Here is a tiny trained network, its code and every weight. The questions are about switching its units off for an input and a class, where a switched-off unit gives its printed mean instead of its output.

import numpy as np


def w(rows, s, z=0):
    codes = np.array(rows[::2]) - 128.0
    scale = np.full(codes.shape[1], s)
    scale[-1] = z or s
    return codes * scale


def norm(h):
    return h / np.sqrt((h * h).mean(-1, keepdims=True) + 1e-5)


def f(y):
    return np.maximum(y, 0)


def log_softmax(a):
    a = a - a.max(-1, keepdims=True)
    return a - np.log(np.exp(a).sum(-1, keepdims=True))


def net(x, mask):
    res = np.array(x, float).reshape(1, 8) / 4 @ E
    u = 0
    for l in range(4):
        y = f(norm(res) @ A[l][:, :-1].T + A[l][:, -1])
        res = res + np.where(mask[u : u + 5], y, B[l][:, -1]) @ B[l][:, :-1]
        u += 5
    return log_softmax(norm(res)[-1] @ U[:, :-1].T + U[:, -1])


A, B = {}, {}
E = w([
[136,54,155,152,145,48],'x0',
[62,150,101,137,107,140],'x1',
[143,157,187,118,97,47],'x2',
[152,92,137,180,162,180],'x3',
[144,97,67,253,110,74],'x4',
[67,29,182,126,197,109],'x5',
[50,209,120,212,78,155],'x6',
[165,120,235,147,174,160],'x7',
],0.0035)
A[0] = w([
[230,180,120,199,101,141,31],'0.n0',
[107,9,111,194,141,178,59],'0.n1',
[48,150,37,135,66,147,44],'0.n2',
[213,117,136,75,174,72,60],'0.n3',
[102,43,253,152,33,73,6],'0.n4',
],0.0053,0.0018)
B[0] = w([
[130,62,195,234,42,157,221],'0.n0',
[147,174,61,129,205,136,239],'0.n1',
[2,147,149,135,48,104,254],'0.n2',
[60,86,81,73,51,106,216],'0.n3',
[145,206,204,78,159,74,225],'0.n4',
],0.0055,0.0026)
A[1] = w([
[183,62,64,59,72,60,71],'1.n0',
[91,79,254,128,138,97,45],'1.n1',
[162,113,100,166,103,159,54],'1.n2',
[117,134,101,190,203,163,44],'1.n3',
[234,109,143,221,60,136,5],'1.n4',
],0.0062,0.0013)
B[1] = w([
[142,80,235,69,41,151,240],'1.n0',
[143,224,110,143,176,76,254],'1.n1',
[230,168,200,204,134,112,177],'1.n2',
[197,49,15,107,164,85,196],'1.n3',
[113,198,207,253,68,221,247],'1.n4',
],0.0056,0.0027)
A[2] = w([
[161,203,99,93,167,215,67],'2.n0',
[139,241,196,80,107,130,91],'2.n1',
[140,2,23,223,221,140,21],'2.n2',
[78,101,187,124,186,67,248],'2.n3',
[50,193,72,133,74,135,90],'2.n4',
],0.0057,0.0013)
B[2] = w([
[85,53,175,129,204,218,174],'2.n0',
[117,75,78,113,254,192,252],'2.n1',
[253,38,58,101,124,141,222],'2.n2',
[212,239,101,154,52,144,221],'2.n3',
[76,83,36,160,121,102,240],'2.n4',
],0.0051,0.0037)
A[3] = w([
[60,176,2,131,70,101,64],'3.n0',
[30,34,65,212,42,157,43],'3.n1',
[205,245,206,166,211,17,96],'3.n2',
[172,89,105,16,10,175,120],'3.n3',
[87,92,234,13,116,202,252],'3.n4',
],0.0051,0.0016)
B[3] = w([
[1,114,61,12,115,195,237],'3.n0',
[102,200,100,64,111,124,254],'3.n1',
[205,218,40,21,141,107,247],'3.n2',
[81,52,232,174,86,62,206],'3.n3',
[110,113,187,208,155,43,242],'3.n4',
],0.006,0.0037)
U = w([
[87,113,186,144,217,169,2],'0',
[203,241,100,40,167,40,153],'1',
[175,207,146,239,44,169,142],'2',
[3,161,40,90,71,133,204],'3',
[122,75,225,97,57,22,195],'4',
[209,39,37,139,148,127,110],'5',
],0.014,0.0017)

Each question gives the input, the list of numbers given to net, and the class t.
The units are the neurons (one row each of A and B). Each row of codes is followed by its name. A weight is (code - 128) times the scale printed after its matrix; where a second scale follows, it is the last column's (A, B and U).
mask holds one flag per neuron, layer by layer. A switched-off neuron (its flag False) gives its mean, the last column of its row in B, instead of its output. The means were averaged over made-up inputs and are rounded, as every weight is.
A unit's drop is (log p(t) with every unit on - log p(t) with that unit switched off) / (log p(t) with every unit on - log p(t) with every unit switched off).
The circuit of an input: a set's keep is (log p(t) with only the set's units on - log p(t) with every unit switched off) / (log p(t) with every unit on - log p(t) with every unit switched off). Starting from the 12 units with the biggest drops (on a tie, the unit counted first), units are removed one at a time, each time the one whose removal leaves the highest keep (on an exact tie, the one counted first), for as long as the keep stays at least 0.8.
units of the circuit, in order: the units of the circuit, biggest drop first
top k neurons: the k neurons with the biggest drops, biggest first
k most important neurons of layer l: the k neurons of layer l with the biggest drops, biggest first
drop when u is switched off: that unit's drop, to one decimal
input [-6,-3,4,0,3,-8,-7,-5], class 4: units of the circuit, in order => [1.n0; 3.n3]
input [0,5,7,-2,-6,7,-8,1], class 1: units of the circuit, in order => [1.n1]
input [0,-1,-2,8,-4,-6,-8,7], class 4: units of the circuit, in order => [0.n3; 3.n3]
input [3,-4,4,-7,3,5,-5,2], class 1: top 2 neurons => [0.n4; 1.n1]
input [-5,4,0,-4,0,-5,0,6], class 2: top 4 neurons => [0.n0; 0.n3; 3.n0; 0.n4]
input [1,5,0,1,7,7,7,6], class 5: top 3 neurons => [1.n3; 2.n2; 0.n1]
input [8,-3,5,5,-6,-8,-7,5], class 4: units of the circuit, in order => [0.n3; 3.n3]
input [0,-8,-4,5,-4,8,-5,5], class 1: units of the circuit, in order => [1.n1; 2.n3]
input [1,-6,-7,8,1,-2,8,-5], class 5: top 2 neurons => [1.n3; 2.n2]
input [8,-1,1,-4,2,5,-7,0], class 1: top 3 neurons => [0.n4; 1.n1; 3.n2]
input [2,-6,-7,-6,8,7,6,-3], class 5: top 3 neurons => [2.n2; 1.n3; 0.n1]
input [-4,-3,4,-5,2,-8,-3,1], class 2: top 2 neurons => [0.n0; 1.n4]
input [-6,-2,-2,-8,-3,5,4,3], class 0: 2 most important neurons of layer 2 => [2.n0; 2.n1]
input [8,-1,2,3,3,1,-4,-8], class 4: units of the circuit, in order => [1.n0]
input [0,3,-8,6,-6,-4,-6,1], class 0: top 2 neurons => [2.n0; 3.n2]
input [-2,7,5,0,6,3,-7,1], class 1: top 2 neurons => [0.n4; 3.n2]
input [8,1,0,-2,1,-5,-2,-1], class 4: drop when 0.n1 is switched off => 0.0
input [-5,1,7,-3,-7,8,-2,8], class 1: drop when 3.n2 is switched off => 0.1
input [-8,3,7,8,-1,0,-6,2], class 0: drop when 2.n1 is switched off => 0.2
input [-4,-6,4,-1,2,-8,-3,-3], class 2: units of the circuit, in order => [0.n0]
